Here is a tiny trained network, its code and every weight. The questions are about switching its units off for an input and a class, where a switched-off unit gives its printed mean instead of its output.

import numpy as np


def w(rows, s, z=0):
    codes = np.array(rows[::2]) - 128.0
    scale = np.full(codes.shape[1], s)
    scale[-1] = z or s
    return codes * scale


def f(y):
    return np.maximum(y, 0)


def log_softmax(a):
    a = a - a.max(-1, keepdims=True)
    return a - np.log(np.exp(a).sum(-1, keepdims=True))


def net(x, mask):
    res = np.array(x, float).reshape(1, 8) / 4 @ E
    y = f(res @ A[0][:, :-1].T + A[0][:, -1])
    res = res + np.where(mask, y, B[0][:, -1]) @ B[0][:, :-1]
    return log_softmax(res[-1] @ U[:, :-1].T + U[:, -1])


A, B = {}, {}
E = w([
[129,127,128,128,128,127,128],'x0',
[129,129,128,128,128,129,128],'x1',
[115,158,129,156,108,145,11],'x2',
[127,128,129,128,128,128,128],'x3',
[110,85,91,130,18,227,147],'x4',
[137,178,155,245,123,146,162],'x5',
[128,128,127,128,128,128,128],'x6',
[127,127,127,129,128,127,128],'x7',
],0.011)
A[0] = w([
[123,160,119,147,158,87,49,129],'neuron 0',
[113,123,131,147,79,174,48,36],'neuron 1',
[119,155,113,228,140,136,157,150],'neuron 2',
[134,164,149,252,210,71,145,126],'neuron 3',
[146,127,125,137,147,111,108,144],'neuron 4',
[127,130,130,63,188,96,195,238],'neuron 5',
[124,100,108,27,186,66,78,255],'neuron 6',
[117,136,127,134,140,121,103,128],'neuron 7',
[147,163,127,240,59,197,178,17],'neuron 8',
[138,153,132,148,119,153,10,151],'neuron 9',
[116,122,130,141,96,148,82,68],'neuron 10',
[141,111,144,116,158,96,76,180],'neuron 11',
[132,67,88,11,59,174,99,135],'neuron 12',
[116,92,116,125,106,129,211,158],'neuron 13',
[141,128,133,109,185,78,223,233],'neuron 14',
[121,170,117,135,148,108,63,125],'neuron 15',
[116,130,129,132,110,149,100,87],'neuron 16',
[134,155,119,137,153,120,64,125],'neuron 17',
[121,90,109,116,78,167,214,122],'neuron 18',
[101,112,100,186,81,151,50,78],'neuron 19',
],0.014,0.0041)
B[0] = w([
[139,149,195,103,179,181,145,204],'neuron 0',
[106,142,71,104,88,55,100,202],'neuron 1',
[134,142,178,111,164,64,208,205],'neuron 2',
[133,204,179,158,35,90,161,234],'neuron 3',
[129,141,152,136,146,132,124,155],'neuron 4',
[147,168,27,131,172,153,192,209],'neuron 5',
[108,64,68,112,229,139,71,251],'neuron 6',
[138,122,144,120,142,137,122,151],'neuron 7',
[114,36,88,58,210,103,143,242],'neuron 8',
[132,186,133,57,133,138,46,227],'neuron 9',
[122,138,95,112,109,92,118,169],'neuron 10',
[124,91,151,134,172,117,76,188],'neuron 11',
[142,170,131,177,2,175,130,246],'neuron 12',
[131,69,170,159,144,166,156,191],'neuron 13',
[110,144,43,161,102,50,136,216],'neuron 14',
[142,121,177,108,163,160,122,188],'neuron 15',
[120,133,109,119,112,103,124,155],'neuron 16',
[128,122,176,110,155,156,122,183],'neuron 17',
[135,58,179,146,133,201,150,213],'neuron 18',
[132,146,66,54,115,119,143,208],'neuron 19',
],0.035,0.015)
U = w([
[94,123,22,97,179,73,145,210],'0',
[157,107,153,253,70,198,159,247],'1',
[123,104,165,125,209,189,74,160],'2',
[127,187,108,132,22,136,80,43],'3',
[140,184,127,231,85,42,203,98],'4',
[122,40,177,144,195,144,189,54],'5',
[164,188,252,110,106,109,141,39],'6',
],0.0063,0.0014)

Each question gives the input, the list of numbers given to net, and the class t.
The units are the neurons (one row each of A and B). Each row of codes is followed by its name. A weight is (code - 128) times the scale printed after its matrix; where a second scale follows, it is the last column's (A, B and U).
mask holds one flag per neuron, in row order. A switched-off neuron (its flag False) gives its mean, the last column of its row in B, instead of its output. The means were averaged over made-up inputs and are rounded, as every weight is.
A unit's drop is (log p(t) with every unit on - log p(t) with that unit switched off) / (log p(t) with every unit on - log p(t) with every unit switched off).
The circuit of an input: a set's keep is (log p(t) with only the set's units on - log p(t) with every unit switched off) / (log p(t) with every unit on - log p(t) with every unit switched off). Starting from the 12 units with the biggest drops (on a tie, the unit counted first), units are removed one at a time, each time the one whose removal leaves the highest keep (on an exact tie, the one counted first), for as long as the keep stays at least 0.8.
circuit, biggest first: the units of the circuit, biggest drop first
unit that matters most: the unit with the biggest drop
top k neurons: the k neurons with the biggest drops, biggest first
drop when u is switched off: that unit's drop, to one decimal
input [2,-5,-3,2,-8,3,-6,-7], class 4: circuit, biggest first	neuron 3
input [-3,6,-3,-2,6,1,-7,7], class 5: top 2 neurons	neuron 8; neuron 3
input [3,0,-8,3,6,0,-3,-7], class 1: top 2 neurons	neuron 12; neuron 6
input [4,5,4,-3,6,0,0,-3], class 3: top 2 neurons	neuron 12; neuron 6
input [1,8,0,7,0,2,0,1], class 4: top 2 neurons	neuron 6; neuron 9
input [7,1,6,0,1,-6,7,-3], class 3: top 2 neurons	neuron 12; neuron 8
input [-2,-4,-3,2,8,1,3,-8], class 5: top 2 neurons	neuron 8; neuron 3
input [-6,6,6,-5,0,5,6,8], class 6: top 2 neurons	neuron 6; neuron 3
input [-2,4,1,-2,0,8,7,0], class 6: top 2 neurons	neuron 3; neuron 6
input [-3,-8,-5,4,1,7,7,6], class 5: top 2 neurons	neuron 8; neuron 12
input [-5,8,-3,5,2,1,0,7], class 5: top 2 neurons	neuron 12; neuron 3
input [3,4,5,0,2,-6,8,-6], class 3: drop when neuron 12 is switched off	0.7
input [4,0,-6,8,3,0,0,5], class 1: drop when neuron 6 is switched off	0.1
input [-2,4,-3,-2,4,0,4,-7], class 1: unit that matters most	neuron 6
input [-1,-5,5,2,-2,0,-1,-8], class 2: drop when neuron 12 is switched off	0.2
